Below is a small trained network, with its code and all its weights. Each question gives an input and a target symbol and asks what happens when units are switched off, that is, made to give their printed mean instead of their output.

import numpy as np


def w(rows, s, z=0):
    codes = np.array(rows[::2]) - 128.0
    scale = np.full(codes.shape[1], s)
    scale[-1] = z or s
    return codes * scale


def norm(h):
    return h / np.sqrt((h * h).mean(-1, keepdims=True) + 1e-5)


def f(y):
    return np.maximum(y, 0)


def softmax(a):
    e = np.exp(a - a.max(-1, keepdims=True))
    return e / e.sum(-1, keepdims=True)


def log_softmax(a):
    a = a - a.max(-1, keepdims=True)
    return a - np.log(np.exp(a).sum(-1, keepdims=True))


def net(x, mask):
    ids = ['αβδεζηθμξστφψ'.index(c) for c in x.split()]
    T = len(ids)
    res = E[ids] + P[:T]
    u = 0
    for l in range(3):
        q, k, v = (norm(res) @ M[l].T for M in (Q, K, V))
        z = softmax(np.where(np.tri(T) > 0, q @ k.T / 3**0.5, -1e9)) @ v
        res = res + np.where(mask[u], z, O[l][:, -1]) @ O[l][:, :-1]
        u += 1
        y = f(norm(res) @ A[l][:, :-1].T + A[l][:, -1])
        res = res + np.where(mask[u : u + 4], y, B[l][:, -1]) @ B[l][:, :-1]
        u += 4
    return log_softmax(norm(res)[-1] @ U[:, :-1].T + U[:, -1])


Q, K, V, O, A, B = {}, {}, {}, {}, {}, {}
E = w([
[125,190,91,124],'α',
[101,142,118,172],'β',
[174,160,134,137],'δ',
[126,103,131,82],'ε',
[76,30,205,131],'ζ',
[25,182,68,120],'η',
[90,197,251,83],'θ',
[130,131,142,178],'μ',
[230,135,230,102],'ξ',
[169,163,174,104],'σ',
[116,202,74,172],'τ',
[56,109,164,139],'φ',
[136,64,142,154],'ψ',
],0.023)
P = w([
[145,193,238,95],'0',
[147,136,216,98],'1',
[144,122,181,116],'2',
[138,106,162,120],'3',
[143,98,142,116],'4',
[148,78,131,124],'5',
[146,67,120,137],'6',
[155,58,111,143],'7',
[152,46,98,133],'8',
[157,30,88,140],'9',
[161,3,73,138],'10',
[144,47,91,152],'11',
],0.0057)
Q[0] = w([
[212,153,167,155],'0.h1',
[172,95,187,245],'0.h1',
[111,105,149,90],'0.h1',
],0.011)
K[0] = w([
[185,140,26,96],'0.h1',
[164,51,10,150],'0.h1',
[63,94,158,78],'0.h1',
],0.012)
V[0] = w([
[176,89,191,36],'0.h1',
[254,216,171,219],'0.h1',
[150,186,78,65],'0.h1',
],0.0056)
O[0] = w([
[214,171,99,3,111],'0.h1',
[136,141,26,110,255],'0.h1',
[157,49,84,41,21],'0.h1',
],0.0061,0.0028)
A[0] = w([
[138,68,192,160,194],'0.n1',
[104,123,105,13,242],'0.n2',
[87,161,146,105,2],'0.n3',
[1,145,103,103,164],'0.n4',
],0.0099,0.0023)
B[0] = w([
[96,227,228,50,255],'0.n1',
[3,127,179,203,239],'0.n2',
[147,148,166,153,145],'0.n3',
[198,146,221,246,231],'0.n4',
],0.0054,0.0047)
Q[1] = w([
[157,248,36,174],'1.h1',
[255,62,192,145],'1.h1',
[105,130,150,160],'1.h1',
],0.0062)
K[1] = w([
[176,89,36,40],'1.h1',
[87,231,2,190],'1.h1',
[153,148,129,141],'1.h1',
],0.0073)
V[1] = w([
[190,167,96,111],'1.h1',
[93,197,107,134],'1.h1',
[25,110,114,253],'1.h1',
],0.0046)
O[1] = w([
[165,25,253,110,84],'1.h1',
[144,98,141,126,194],'1.h1',
[134,176,169,46,251],'1.h1',
],0.0038,0.0027)
A[1] = w([
[173,119,100,155,30],'1.n1',
[61,70,184,115,251],'1.n2',
[62,120,148,92,217],'1.n3',
[109,48,247,175,255],'1.n4',
],0.012,0.00072)
B[1] = w([
[88,112,104,103,139],'1.n1',
[110,247,73,116,195],'1.n2',
[68,114,74,143,172],'1.n3',
[215,133,103,114,250],'1.n4',
],0.012,0.011)
Q[2] = w([
[91,81,186,241],'2.h1',
[5,146,197,164],'2.h1',
[89,254,82,117],'2.h1',
],0.0058)
K[2] = w([
[94,116,174,199],'2.h1',
[151,103,164,150],'2.h1',
[140,191,2,191],'2.h1',
],0.0077)
V[2] = w([
[68,66,3,180],'2.h1',
[65,37,178,148],'2.h1',
[151,209,89,154],'2.h1',
],0.0075)
O[2] = w([
[103,146,211,116,92],'2.h1',
[234,211,117,149,2],'2.h1',
[130,2,154,139,241],'2.h1',
],0.0065,0.0083)
A[2] = w([
[76,111,109,151,64],'2.n1',
[112,150,159,107,35],'2.n2',
[44,140,46,165,3],'2.n3',
[78,147,179,2,147],'2.n4',
],0.0099,0.0038)
B[2] = w([
[161,90,136,48,184],'2.n1',
[248,112,95,65,135],'2.n2',
[112,152,200,72,254],'2.n3',
[154,115,81,215,219],'2.n4',
],0.011,0.0042)
U = w([
[130,110,220,63,194],'α',
[122,89,167,216,135],'β',
[116,133,130,139,57],'δ',
[121,152,142,127,131],'ε',
[146,161,66,140,65],'ζ',
[67,143,158,151,241],'η',
[135,133,148,146,51],'θ',
[71,171,43,96,254],'μ',
[197,135,252,85,119],'ξ',
[90,30,63,82,84],'σ',
[118,107,144,149,83],'τ',
[171,223,183,144,164],'φ',
[190,162,77,46,74],'ψ',
],0.017,0.0057)

Each question gives the input, a string of symbols that net reads in full, and the target symbol t.
The units are the heads (3 rows each of Q, K, V and O) and the neurons (one row each of A and B). Each row of codes is followed by its name. A weight is (code - 128) times the scale printed after its matrix; where a second scale follows, it is the last column's (O, A, B and U).
mask holds one flag per unit, layer by layer, with each layer's heads first. A switched-off unit (its flag False) gives its mean, the last column of its rows in O or B, instead of its output. The means were averaged over made-up inputs and are rounded, as every weight is.
A unit's drop is (log p(t) with every unit on - log p(t) with that unit switched off) / (log p(t) with every unit on - log p(t) with every unit switched off).
The circuit of an input: a set's keep is (log p(t) with only the set's units on - log p(t) with every unit switched off) / (log p(t) with every unit on - log p(t) with every unit switched off). Starting from the 12 units with the biggest drops (on a tie, the unit counted first), units are removed one at a time, each time the one whose removal leaves the highest keep (on an exact tie, the one counted first), for as long as the keep stays at least 0.8.
circuit, biggest first: the units of the circuit, biggest drop first
unit that matters most: the unit with the biggest drop
k most important neurons: the k neurons with the biggest drops, biggest first
top k neurons in layer l: the k neurons of layer l with the biggest drops, biggest first
input δ μ μ ε μ α, target α: top 2 neurons in layer 1	1.n4, 1.n2
input μ ζ μ μ τ, target η: 2 most important neurons	1.n4, 2.n3
input μ ε μ μ δ φ η μ σ ζ, target ζ: circuit, biggest first	1.n2, 1.n4, 2.n4, 0.n1
input δ μ μ μ σ, target β: 2 most important neurons	2.n4, 1.n4
input δ μ ψ μ ψ μ η μ μ μ θ, target φ: circuit, biggest first	2.n4, 1.n2
input η ζ η ξ μ ε ε ξ μ ζ, target μ: 3 most important neurons	1.n2, 1.n3, 0.n4
input μ φ μ ε ζ δ μ, target σ: circuit, biggest first	0.h1, 1.n2, 0.n4
input σ δ μ ξ μ σ, target β: 2 most important neurons	1.n4, 2.n4
input μ ζ η φ η μ δ ε μ ε μ, target ξ: circuit, biggest first	1.n3, 0.n1, 2.n4
input ε μ ζ, target ζ: 3 most important neurons	2.n4, 1.n2, 1.n4
input μ ε α μ, target ψ: 2 most important neurons	1.n4, 0.n4
input ψ η μ θ μ μ ε η α ε, target μ: circuit, biggest first	1.n2
input δ η μ ε β β μ ε α, target α: top 3 neurons in layer 1	1.n4, 1.n2, 1.n3
input φ θ μ μ ε μ μ β, target β: circuit, biggest first	1.n2, 1.n3
input η μ α μ, target ψ: unit that matters most	1.n4
input ε η ε μ, target ξ: 2 most important neurons	0.n2, 1.n2
input ξ τ η μ η μ ξ ε η η μ, target φ: 2 most important neurons	0.n1, 1.n4
input μ ζ φ η ε, target μ: top 2 neurons in layer 1	1.n2, 1.n3
input η μ μ δ μ μ μ ε β, target β: 2 most important neurons	1.n2, 0.n4
input η ε φ α δ μ, target σ: 2 most important neurons	0.n2, 0.n4
input ε μ ψ ψ μ β μ η ε θ, target φ: 2 most important neurons	2.n4, 2.n2
input δ α η, target η: 2 most important neurons	0.n4, 1.n4
input μ μ ε ε ε μ ψ, target ψ: 3 most important neurons	1.n4, 1.n2, 0.n4
input μ μ μ μ ζ δ μ σ μ μ δ, target σ: unit that matters most	1.n4
input ε μ ε μ φ, target φ: top 2 neurons in layer 0	0.n4, 0.n2
